Below are the code and all the weights of a small trained network. Each question names an input and a class and asks about switching units off, where a switched-off unit gives its printed mean instead of its output.

import numpy as np


def w(rows, s, z=0):
    codes = np.array(rows[::2]) - 128.0
    scale = np.full(codes.shape[1], s)
    scale[-1] = z or s
    return codes * scale


def f(y):
    return y / 2 * (1 + np.tanh(0.7978845608 * (y + 0.044715 * y**3)))


def log_softmax(a):
    a = a - a.max(-1, keepdims=True)
    return a - np.log(np.exp(a).sum(-1, keepdims=True))


def net(x, mask):
    res = np.array(x, float).reshape(1, 7) / 4 @ E
    y = f(res @ A[0][:, :-1].T + A[0][:, -1])
    res = res + np.where(mask, y, B[0][:, -1]) @ B[0][:, :-1]
    return log_softmax(res[-1] @ U[:, :-1].T + U[:, -1])


A, B = {}, {}
E = w([
[122,118,121,132,123,138,123,126,136],'x0',
[165,74,198,97,227,198,130,27,172],'x1',
[144,98,42,31,106,215,149,126,44],'x2',
[121,40,91,227,212,115,216,171,79],'x3',
[214,26,210,140,33,80,108,84,57],'x4',
[253,213,62,198,107,153,150,92,138],'x5',
[55,197,190,176,64,195,231,51,97],'x6',
],0.0051)
A[0] = w([
[2,28,160,73,113,105,99,159,78,119],'n0',
[154,95,156,113,200,172,120,66,146,63],'n1',
[245,161,67,171,131,155,172,115,135,108],'n2',
[110,166,152,51,63,149,94,108,193,93],'n3',
[169,122,44,56,109,212,160,110,71,88],'n4',
[88,159,160,168,100,169,159,89,82,48],'n5',
[138,189,140,74,94,127,58,93,144,86],'n6',
[171,101,91,92,179,83,71,168,140,16],'n7',
[115,94,115,188,169,125,182,138,86,62],'n8',
[183,70,166,134,95,96,97,83,73,86],'n9',
[171,88,170,121,94,109,114,110,83,79],'n10',
[70,177,82,125,188,157,140,129,166,20],'n11',
[161,92,93,95,155,82,58,165,136,53],'n12',
[169,101,102,117,154,105,53,157,137,82],'n13',
[121,107,82,76,117,206,131,126,69,3],'n14',
[125,89,124,174,170,118,186,154,101,84],'n15',
[72,94,194,182,159,62,87,144,187,240],'n16',
[132,180,165,66,78,139,73,113,151,30],'n17',
[107,149,80,133,45,68,143,199,104,64],'n18',
[110,61,132,140,162,129,184,172,101,52],'n19',
[88,172,146,168,76,151,169,133,97,127],'n20',
[85,162,170,148,94,153,199,88,93,7],'n21',
[167,137,101,180,168,118,174,132,121,183],'n22',
[164,91,175,149,80,103,98,104,67,74],'n23',
[189,111,77,128,165,76,86,170,152,160],'n24',
[89,187,106,119,187,161,108,149,158,27],'n25',
[130,83,113,192,170,122,181,158,109,44],'n26',
[93,192,95,141,194,157,107,141,141,70],'n27',
[131,83,110,179,186,133,188,137,94,108],'n28',
[66,174,79,98,213,165,124,139,127,146],'n29',
[81,139,156,152,69,137,179,69,103,98],'n30',
[30,95,186,39,167,109,158,178,143,78],'n31',
[171,96,167,100,191,185,141,90,172,42],'n32',
[151,173,158,252,128,57,107,105,200,212],'n33',
[166,97,145,116,183,159,120,53,152,123],'n34',
[166,119,65,88,108,191,134,136,45,173],'n35',
[198,115,109,108,158,97,60,176,122,93],'n36',
[154,45,160,141,61,96,117,80,73,52],'n37',
[107,154,84,147,61,69,136,190,92,15],'n38',
[162,114,170,114,191,172,135,66,149,77],'n39',
[124,79,66,64,118,197,145,138,36,153],'n40',
],0.0071,0.0035)
B[0] = w([
[212,254,126,140,21,165,122,14,62,247],'n0',
[37,197,37,127,155,71,50,193,39,180],'n1',
[189,196,144,170,10,178,113,21,66,224],'n2',
[124,34,96,155,76,198,43,181,190,186],'n3',
[169,157,218,111,175,73,89,105,180,214],'n4',
[54,102,125,194,209,192,172,47,186,169],'n5',
[140,8,100,170,51,202,36,196,181,174],'n6',
[49,114,116,205,211,199,192,51,183,163],'n7',
[120,31,128,148,117,175,30,139,203,174],'n8',
[158,188,26,161,154,73,217,218,213,200],'n9',
[148,159,71,156,142,88,160,169,206,169],'n10',
[169,122,58,185,97,25,233,202,213,156],'n11',
[51,75,130,184,213,205,182,26,186,171],'n12',
[82,140,112,182,185,212,187,36,182,164],'n13',
[124,140,206,169,176,35,77,80,196,151],'n14',
[137,64,115,150,68,175,25,182,193,175],'n15',
[206,180,186,53,174,129,97,132,124,247],'n16',
[107,38,97,200,91,175,25,185,217,162],'n17',
[55,195,42,86,204,103,35,153,36,197],'n18',
[161,103,157,170,53,201,32,126,189,166],'n19',
[73,156,108,103,192,162,123,80,142,189],'n20',
[24,94,123,223,248,211,154,44,197,170],'n21',
[185,116,131,108,87,173,95,123,137,205],'n22',
[139,146,23,196,154,45,183,208,197,182],'n23',
[80,141,120,135,165,186,160,42,132,211],'n24',
[160,117,59,222,76,55,195,186,223,146],'n25',
[111,49,83,134,79,175,20,204,208,171],'n26',
[180,113,72,143,76,52,215,157,186,159],'n27',
[137,89,111,116,82,179,40,164,151,202],'n28',
[180,154,103,106,112,65,196,161,164,203],'n29',
[96,133,118,165,208,154,165,74,199,192],'n30',
[203,236,101,196,60,136,153,54,115,193],'n31',
[54,173,25,151,160,67,46,160,50,174],'n32',
[199,159,227,9,179,115,82,133,124,255],'n33',
[83,198,47,115,128,80,81,156,55,195],'n34',
[157,162,178,80,150,93,86,116,154,228],'n35',
[74,153,121,187,177,204,182,34,162,179],'n36',
[170,138,41,159,119,65,247,200,217,202],'n37',
[15,192,33,125,207,62,30,185,41,173],'n38',
[59,179,39,132,159,107,53,142,46,183],'n39',
[188,120,248,69,212,62,102,140,178,238],'n40',
],0.0065,0.0046)
U = w([
[48,108,123,167,190,196,196,68,154,74],'0',
[158,118,67,145,99,50,227,200,168,73],'1',
[125,39,117,141,60,186,44,178,147,82],'2',
[55,159,63,115,156,77,77,155,22,73],'3',
[200,181,122,154,38,158,149,58,70,84],'4',
[145,133,141,95,134,138,140,138,125,254],'5',
[148,120,219,80,175,70,111,138,147,62],'6',
[110,50,171,70,97,173,229,190,9,77],'7',
],0.011,0.0098)

Each question gives the input, the list of numbers given to net, and the class t.
The units are the neurons (one row each of A and B). Each row of codes is followed by its name. A weight is (code - 128) times the scale printed after its matrix; where a second scale follows, it is the last column's (A, B and U).
mask holds one flag per neuron, in row order. A switched-off neuron (its flag False) gives its mean, the last column of its row in B, instead of its output. The means were averaged over made-up inputs and are rounded, as every weight is.
A unit's drop is (log p(t) with every unit on - log p(t) with that unit switched off) / (log p(t) with every unit on - log p(t) with every unit switched off).
The circuit of an input: a set's keep is (log p(t) with only the set's units on - log p(t) with every unit switched off) / (log p(t) with every unit on - log p(t) with every unit switched off). Starting from the 12 units with the biggest drops (on a tie, the unit counted first), units are removed one at a time, each time the one whose removal leaves the highest keep (on an exact tie, the one counted first), for as long as the keep stays at least 0.8.
circuit, biggest first: the units of the circuit, biggest drop first
unit that matters most: the unit with the biggest drop
k most important neurons: the k neurons with the biggest drops, biggest first
input [5,-1,1,5,2,-5,-6], class 0: circuit, biggest first => n12, n7
input [5,-7,7,7,-2,-4,1], class 2: unit that matters most => n19
input [8,-2,-8,4,-5,-7,6], class 5: 3 most important neurons => n16, n2, n33
input [-7,-7,3,-6,7,-3,1], class 1: circuit, biggest first => n37, n23
input [4,7,7,0,2,0,3], class 3: circuit, biggest first => n1, n32
input [4,7,-2,3,-7,-4,-8], class 0: 2 most important neurons => n7, n12
input [5,7,7,-2,8,-4,0], class 1: circuit, biggest first => n37, n9
input [6,-6,8,7,2,4,0], class 6: circuit, biggest first => n40, n4
input [8,8,3,-8,-7,1,-8], class 0: circuit, biggest first => n7, n12
input [-5,5,-4,-8,-6,-2,4], class 2: circuit, biggest first => n3, n6
input [-1,-1,-6,5,-1,0,4], class 6: 2 most important neurons => n33, n16
input [0,1,6,5,6,0,4], class 1: circuit, biggest first => n37, n9
input [-2,6,5,-1,5,-6,-5], class 3: 3 most important neurons => n1, n32, n34
input [-6,-7,-1,0,-7,-3,-1], class 1: unit that matters most => n11
input [-8,5,-1,2,-8,0,6], class 1: circuit, biggest first => n11, n29
input [-6,6,-1,7,-7,-8,5], class 4: circuit, biggest first => n31, n0
input [-1,-5,2,2,6,0,4], class 1: circuit, biggest first => n37, n23
input [7,7,3,-1,-8,6,-2], class 1: circuit, biggest first => n11, n25
input [7,-5,8,-2,-3,7,4], class 6: circuit, biggest first => n4, n40, n35
input [5,2,7,2,6,-7,5], class 4: circuit, biggest first => n0
input [5,-8,-4,-5,-1,8,-1], class 3: 2 most important neurons => n38, n18
input [5,4,-7,8,4,-5,7], class 2: circuit, biggest first => n15, n26
input [-3,-3,8,-3,5,-7,7], class 6: 3 most important neurons => n40, n14, n4
input [-2,-1,-1,-7,-6,-4,3], class 2: 3 most important neurons => n3, n6, n17
input [3,7,7,-8,-4,-5,-6], class 2: 2 most important neurons => n3, n6
input [4,-2,2,-3,-1,-4,3], class 4: 3 most important neurons => n0, n31, n33
input [-1,-7,4,4,8,3,3], class 1: unit that matters most => n37
input [-3,0,-5,2,6,-6,4], class 1: 2 most important neurons => n37, n23
input [7,-8,-8,7,5,2,2], class 3: 2 most important neurons => n38, n18
input [1,-6,2,6,-3,-8,4], class 4: 2 most important neurons => n0, n31
